Each row has a name. Each question is about the rows just above it.

Q102: [162 108 151  95  96 110 117 160 141 104 187 140 138 168 144 122 150 127
 114 117 105  73 144 113 136 208 152 177  95  76 119  98 114 178 121 192
 105 131 180 125 137 160 121  97  78 156 169 106 133  85 134  97]
Q688: [162 160 151 104  96 110 117 142 108 110 155  83 113 163 132 122 150 127
 117  80 105 146 119 113 136 124 173 177 130  76 147 143 109 141 121 156
 158 140 180 125 124 117 121 190 100 153 131 106 133  85 134 140]
Q551: [162 108 151  82  96 110 117 160 108 104 155 140 138 168 144 122 150 133
 117  80 105 146  69 113 136 212 152 177  95  61 119 131 109 141 121 156
 158 131 180 125 124 127 121 160  78 172 169 106 133  85 134 140]
Q197: [162 108 151  95  96  99 117 160 108 104 155 136 138 168 144 122 150 113
 117  80 105 145 117 113 136 208 152 177  95  76 119 186 109 141 121 156
 158 192 182 125 124 117 111 160  78 153 169 106 133  85 106 140]
Q25: [162 108 151  86  96 110 117 160 108 104 155 140 138 168 144 122 150 127
 117  80 105 146 104 113 136 212 152 177  95  49 119 149 109 141 121 156
 158 141 197 125 124 117 107 160  78 178 169 106 133  85 150 140]
Q799: [162 108 148  95  96 110 117 160 108 104 155 103 103 154 158 122 150 127
 117  75 105 146 153 113 136 163 152 177 102  76 119 238 109 119 121 156
 158 201 180 125 124  97 109 160  87 153 147 106 133  85 134 140]
Q381: [162 108 151  95  96 110 105 129 108 104 147 184 175 168 144 122  94 128
 137  80 155 146 104 113 136 232 120 177  95  95 119  79 109 141 121 114
 158 111 180 125 124 117 121 160  78 153 169 106 144 131 134 140]
Q932: [162 108 151  95  96 116 117 151 108 104  69 123 145 168 144 122 116 127
 169  78 105 164 123 113 136 212 152 177  99 108 119 143 109 133 121  65
 158 131 180 125 100 117 121 196 106 126 157 106 137 143 134 140]
Q621: [157 101 121  95  96 110 117 122 108 104 144 166 187 168 144 122 150 127
 136  81 142 146 104 113 136 212  98 136  95 139 119 143 109 141 121  71
 113 112 180 125 124 117 121  77  78 153 169 106 133 156 134 140]
Q84: [162 160 151  95  96 110 117 160 145 110 155  83 113 163 132 122 150 127
 117  80 105 146 119 113 136 124 173 177 130  76 147 143 109 141 121 156
 158 140 180 125 124 117 121 190 100 153 131 106 133  85 134 140]
Q926: [162 108 151  86  96 110 117 160 108 104 155 140 138 168 144 122 150 127
 117  80 105 146 104 113 136 212 152 177  95  49 119 149 109 141 121 156
 158 167 197 125 124 117 107 160  78 178 169 106 133  85 150 140]
Which row holds [162 108 151  82  96 110 117 160 108 104 155 140 138 168 144 122 150 133
 117  80 105 146  69 113 136 212 152 177  95  61 119 131 109 141 121 156
 158 131 180 125 124 127 121 160  78 172 169 106 133  85 134 140]?
Q551
Where do [162 160 151  95  96 110 117 160 145 110 155  83 113 163 132 122 150 127
 117  80 105 146 119 113 136 124 173 177 130  76 147 143 109 141 121 156
 158 140 180 125 124 117 121 190 100 153 131 106 133  85 134 140] appear?
Q84
Whose row is [162 108 151  95  96 116 117 151 108 104  69 123 145 168 144 122 116 127
 169  78 105 164 123 113 136 212 152 177  99 108 119 143 109 133 121  65
 158 131 180 125 100 117 121 196 106 126 157 106 137 143 134 140]?
Q932
Which row holds [162 108 151  95  96  99 117 160 108 104 155 136 138 168 144 122 150 113
 117  80 105 145 117 113 136 208 152 177  95  76 119 186 109 141 121 156
 158 192 182 125 124 117 111 160  78 153 169 106 133  85 106 140]?
Q197
Whose row is [162 108 151  86  96 110 117 160 108 104 155 140 138 168 144 122 150 127
 117  80 105 146 104 113 136 212 152 177  95  49 119 149 109 141 121 156
 158 167 197 125 124 117 107 160  78 178 169 106 133  85 150 140]?
Q926

Q369: [ 29 140 186 156 185 120 136 127 127 138 140 146 121 173  58 110 138 116
 118 133 162 130 100 168  76 118 174 128 180  82 170]
Q478: [131 130 160 139 116 118 121 143 139 144 130 154 137 101 109 152 139  94
 132 133 143 140 111 126 103 121 105 102 123 122 113]
Q283: [127 128 132 114 147 138 136 118 136 115 114 126 153 142 128 133 135 125
 110 130 137 146 126 141  95 119 136 111 129 140 124]
Q399: [194 115  94  81 111 143 136 115 138 138  99 107 174 114 181 157 134 131
  93 133 119 159 149 135 113 128 114 103  93 181  87]
Q990: [126 121 134 114 140 135 138 119 137 117 118 125 151 139 134 133 133 138
 104 181 139 143 139 147  95 119 138 114 131 142 124]
Q626: [194 115  94  81 180 143 136 115 138 103  99 107 174 119 181 157 134 131
  93 133 119 225 115  82 120 151 141 228 106  93 102]
Q167: [126 110  93 118 109 130 132  93 147 119 149  98 165 169 120 110 145 115
 132 133 124  96 115 190 130 111 152 163 157  81 100]
[131 130 160 139 116 118 121 143 139 144 130 154 137 101 109 152 139  94
 132 133 143 140 111 126 103 121 105 102 123 122 113] is in which row?
Q478
Whose row is [ 29 140 186 156 185 120 136 127 127 138 140 146 121 173  58 110 138 116
 118 133 162 130 100 168  76 118 174 128 180  82 170]?
Q369
Which row holds [126 121 134 114 140 135 138 119 137 117 118 125 151 139 134 133 133 138
 104 181 139 143 139 147  95 119 138 114 131 142 124]?
Q990

Q818: [ 91 109 121 128  99 136 128 131 109]
Q872: [128 115 142 142 134 121 129 126 167]
Q720: [109 163 119 126 111 125 131 139 190]
Q703: [158 121 124 142 138 117 142 125 216]
Q691: [102 101 106 131 125 131 124 112 231]
Q456: [104 143 136 132 133 131 122 122 118]
Q196: [131 102 111 120 126 138 126 135 193]
The one value in Q456 and Q196:
[131]
Which value is in both Q691 and Q456?
[131]
The one value in Q720 and Q872:
[126]

